Below is a small trained network, with its code and all its weights. Each question gives an input and a class and asks what happens when units are switched off, that is, made to give their printed mean instead of their output.

import numpy as np


def w(rows, s, z=0):
    codes = np.array(rows[::2]) - 128.0
    scale = np.full(codes.shape[1], s)
    scale[-1] = z or s
    return codes * scale


def f(y):
    return np.maximum(y, 0)


def log_softmax(a):
    a = a - a.max(-1, keepdims=True)
    return a - np.log(np.exp(a).sum(-1, keepdims=True))


def net(x, mask):
    res = np.array(x, float).reshape(1, 6) / 4 @ E
    y = f(res @ A[0][:, :-1].T + A[0][:, -1])
    res = res + np.where(mask, y, B[0][:, -1]) @ B[0][:, :-1]
    return log_softmax(res[-1] @ U[:, :-1].T + U[:, -1])


A, B = {}, {}
E = w([
[168,94,121,245],'x0',
[111,156,128,159],'x1',
[144,101,130,98],'x2',
[114,86,40,125],'x3',
[46,61,179,147],'x4',
[133,123,128,122],'x5',
],0.012)
A[0] = w([
[47,132,216,85,49],'neuron 1',
[74,23,165,181,66],'neuron 2',
[192,51,166,105,235],'neuron 3',
[177,93,61,169,58],'neuron 4',
[197,131,9,166,67],'neuron 5',
[173,121,189,162,192],'neuron 6',
[172,174,147,95,1],'neuron 7',
[100,165,38,170,131],'neuron 8',
[48,83,181,22,127],'neuron 9',
[189,98,226,173,39],'neuron 10',
[203,124,58,167,100],'neuron 11',
[20,48,101,152,101],'neuron 12',
[70,255,125,123,162],'neuron 13',
[168,97,113,178,66],'neuron 14',
[54,181,70,47,100],'neuron 15',
[120,55,166,235,118],'neuron 16',
[37,120,185,95,112],'neuron 17',
[65,157,101,168,135],'neuron 18',
[196,190,201,223,178],'neuron 19',
[103,128,245,88,74],'neuron 20',
[68,169,119,200,116],'neuron 21',
[70,131,218,103,95],'neuron 22',
],0.009,0.0041)
B[0] = w([
[86,106,212,191,202],'neuron 1',
[160,158,67,80,234],'neuron 2',
[119,169,162,110,210],'neuron 3',
[78,42,134,254,193],'neuron 4',
[84,68,167,144,224],'neuron 5',
[215,159,67,123,199],'neuron 6',
[84,249,116,64,151],'neuron 7',
[165,67,126,147,192],'neuron 8',
[72,151,147,147,238],'neuron 9',
[114,230,85,67,191],'neuron 10',
[152,23,151,202,209],'neuron 11',
[208,232,33,19,230],'neuron 12',
[127,108,113,117,188],'neuron 13',
[83,141,118,184,180],'neuron 14',
[243,157,9,32,206],'neuron 15',
[148,184,82,80,254],'neuron 16',
[7,97,173,126,207],'neuron 17',
[146,99,140,121,168],'neuron 18',
[195,117,92,67,238],'neuron 19',
[117,143,144,192,198],'neuron 20',
[111,131,182,164,179],'neuron 21',
[81,151,229,192,197],'neuron 22',
],0.0064,0.0089)
U = w([
[106,175,97,89,215],'0',
[191,77,51,101,167],'1',
[33,1,169,204,3],'2',
],0.0094,0.0027)

Each question gives the input, the list of numbers given to net, and the class t.
The units are the neurons (one row each of A and B). Each row of codes is followed by its name. A weight is (code - 128) times the scale printed after its matrix; where a second scale follows, it is the last column's (A, B and U).
mask holds one flag per neuron, in row order. A switched-off neuron (its flag False) gives its mean, the last column of its row in B, instead of its output. The means were averaged over made-up inputs and are rounded, as every weight is.
A unit's drop is (log p(t) with every unit on - log p(t) with that unit switched off) / (log p(t) with every unit on - log p(t) with every unit switched off).
The circuit of an input: a set's keep is (log p(t) with only the set's units on - log p(t) with every unit switched off) / (log p(t) with every unit on - log p(t) with every unit switched off). Starting from the 12 units with the biggest drops (on a tie, the unit counted first), units are removed one at a time, each time the one whose removal leaves the highest keep (on an exact tie, the one counted first), for as long as the keep stays at least 0.8.
units of the circuit, in order: the units of the circuit, biggest drop first
top k neurons: the k neurons with the biggest drops, biggest first
drop of u: that unit's drop, to one decimal
input [-7,-1,-4,3,-3,-6], class 1: units of the circuit, in order : neuron 15
input [-8,7,1,-6,1,-5], class 2: top 2 neurons : neuron 1; neuron 12
input [8,-7,-8,7,4,3], class 1: top 3 neurons : neuron 12; neuron 16; neuron 2
input [1,2,-7,-5,8,6], class 0: top 4 neurons : neuron 12; neuron 16; neuron 2; neuron 10
input [8,0,6,5,0,8], class 2: top 3 neurons : neuron 4; neuron 5; neuron 15
input [-7,-6,-7,0,5,7], class 2: top 2 neurons : neuron 1; neuron 17
input [3,5,5,-8,6,3], class 0: drop of neuron 10 : 0.2
input [6,-8,-5,-4,3,-6], class 0: drop of neuron 19 : -0.2
input [-3,7,-1,3,-2,5], class 1: drop of neuron 19 : -0.1
input [-3,0,-8,3,-8,-2], class 1: drop of neuron 14 : 0.0
